Below is a small trained network, with its code and all its weights. Each question gives an input and a class and asks what happens when units are switched off, that is, made to give their printed mean instead of their output.

import numpy as np


def w(rows, s, z=0):
    codes = np.array(rows[::2]) - 128.0
    scale = np.full(codes.shape[1], s)
    scale[-1] = z or s
    return codes * scale


def norm(h):
    return h / np.sqrt((h * h).mean(-1, keepdims=True) + 1e-5)


def f(y):
    return y / 2 * (1 + np.tanh(0.7978845608 * (y + 0.044715 * y**3)))


def log_softmax(a):
    a = a - a.max(-1, keepdims=True)
    return a - np.log(np.exp(a).sum(-1, keepdims=True))


def net(x, mask):
    res = np.array(x, float).reshape(1, 5) / 4 @ E
    u = 0
    for l in range(3):
        y = f(norm(res) @ A[l][:, :-1].T + A[l][:, -1])
        res = res + np.where(mask[u : u + 4], y, B[l][:, -1]) @ B[l][:, :-1]
        u += 4
    return log_softmax(norm(res)[-1] @ U[:, :-1].T + U[:, -1])


A, B = {}, {}
E = w([
[95,81,209,100,148,209,151,33,54,99,114],'x0',
[120,129,128,199,213,130,88,46,90,176,146],'x1',
[188,149,108,219,36,121,240,174,62,64,104],'x2',
[135,173,100,149,181,112,173,86,183,103,249],'x3',
[222,6,51,144,155,99,208,153,224,61,125],'x4',
],0.0016)
A[0] = w([
[159,199,118,203,126,127,190,96,126,90,205,3],'L0N1',
[169,168,52,230,111,84,159,133,111,134,154,50],'L0N2',
[54,253,168,111,72,110,74,160,80,194,150,15],'L0N3',
[132,64,123,156,152,129,183,127,157,107,140,10],'L0N4',
],0.0035,0.0014)
B[0] = w([
[91,231,98,102,100,163,47,111,215,129,46,175],'L0N1',
[112,118,178,59,211,202,43,175,157,191,61,188],'L0N2',
[207,188,2,74,68,43,127,40,164,35,61,253],'L0N3',
[167,149,96,69,6,134,111,29,132,116,147,139],'L0N4',
],0.0032,0.0022)
A[1] = w([
[129,105,42,62,104,82,167,155,186,88,200,1],'L1N1',
[121,103,166,148,88,101,226,90,5,80,182,43],'L1N2',
[72,120,127,132,207,86,82,14,101,149,198,106],'L1N3',
[111,66,193,9,82,132,117,145,147,99,141,120],'L1N4',
],0.0032,0.00093)
B[1] = w([
[158,180,114,118,172,145,82,39,118,65,109,198],'L1N1',
[106,125,170,156,215,213,215,194,133,90,206,161],'L1N2',
[156,61,126,180,129,80,153,255,90,129,93,254],'L1N3',
[175,164,86,155,106,114,130,71,115,131,92,176],'L1N4',
],0.0039,0.0019)
A[2] = w([
[173,139,62,143,187,117,157,96,218,64,178,250],'L2N1',
[116,134,213,155,101,252,179,128,12,111,50,202],'L2N2',
[144,31,145,104,91,116,96,151,107,207,35,156],'L2N3',
[212,117,51,89,88,153,124,42,135,96,62,219],'L2N4',
],0.0035,0.0012)
B[2] = w([
[87,166,139,87,52,65,137,73,2,90,59,225],'L2N1',
[150,99,25,127,89,97,207,28,61,40,113,224],'L2N2',
[137,192,103,99,160,45,67,142,148,155,141,180],'L2N3',
[31,217,79,86,124,86,70,45,73,156,131,253],'L2N4',
],0.0037,0.0038)
U = w([
[139,88,147,159,182,82,70,217,147,195,125,188],'0',
[105,141,193,126,89,181,133,136,188,125,170,49],'1',
[104,161,181,157,139,254,108,164,214,164,126,74],'2',
[115,200,69,79,86,74,84,54,98,108,81,177],'3',
[127,82,204,123,114,165,144,136,180,138,197,9],'4',
[129,97,207,149,71,191,142,157,184,144,196,3],'5',
[140,41,125,162,108,159,229,101,66,70,141,173],'6',
],0.0075,0.0034)

Each question gives the input, the list of numbers given to net, and the class t.
The units are the neurons (one row each of A and B). Each row of codes is followed by its name. A weight is (code - 128) times the scale printed after its matrix; where a second scale follows, it is the last column's (A, B and U).
mask holds one flag per neuron, layer by layer. A switched-off neuron (its flag False) gives its mean, the last column of its row in B, instead of its output. The means were averaged over made-up inputs and are rounded, as every weight is.
A unit's drop is (log p(t) with every unit on - log p(t) with that unit switched off) / (log p(t) with every unit on - log p(t) with every unit switched off).
The circuit of an input: a set's keep is (log p(t) with only the set's units on - log p(t) with every unit switched off) / (log p(t) with every unit on - log p(t) with every unit switched off). Starting from all 12 units, units are removed one at a time, each time the one whose removal leaves the highest keep (on an exact tie, the one counted first), for as long as the keep stays at least 0.8.
units of the circuit, in order: the units of the circuit, biggest drop first
unit that matters most: the unit with the biggest drop
top k neurons: the k neurons with the biggest drops, biggest first
top k neurons in layer l: the k neurons of layer l with the biggest drops, biggest first
drop when u is switched off: that unit's drop, to one decimal
input [-7,-2,1,-5,1], class 0: units of the circuit, in order	L0N3; L2N2; L2N1
input [-4,6,5,3,2], class 2: top 3 neurons	L0N2; L0N3; L0N1
input [1,1,-4,3,-1], class 0: unit that matters most	L1N3
input [5,5,-1,2,-7], class 6: top 2 neurons in layer 0	L0N2; L0N1
input [4,4,3,1,0], class 6: top 2 neurons	L0N3; L2N4
input [-5,8,6,-1,-3], class 2: top 2 neurons	L0N2; L2N1
input [6,2,-4,4,1], class 6: top 2 neurons	L0N2; L0N1
input [1,-6,8,-6,-7], class 6: units of the circuit, in order	L1N2; L0N1; L2N4
input [3,-8,6,1,-1], class 6: units of the circuit, in order	L0N3; L1N2
input [0,-4,5,-6,-1], class 6: top 2 neurons	L1N2; L0N1
input [-4,1,4,-7,2], class 0: top 3 neurons	L0N3; L2N1; L1N1
input [8,-6,-1,-2,-6], class 6: top 4 neurons	L1N2; L0N1; L0N2; L2N2
input [7,3,-5,1,-1], class 6: top 2 neurons in layer 2	L2N2; L2N4
input [-5,3,-8,2,0], class 0: top neuron	L1N3
input [-7,6,7,-5,-2], class 0: top 3 neurons in layer 2	L2N1; L2N4; L2N2
input [-7,7,-2,5,0], class 0: drop when L0N3 is switched off	0.1
input [5,8,5,-5,-3], class 6: drop when L1N4 is switched off	0.0
input [-2,4,-8,4,0], class 0: drop when L1N3 is switched off	0.2
input [3,6,1,-8,0], class 6: drop when L2N2 is switched off	0.1
input [5,-3,4,-2,-4], class 6: unit that matters most	L1N2
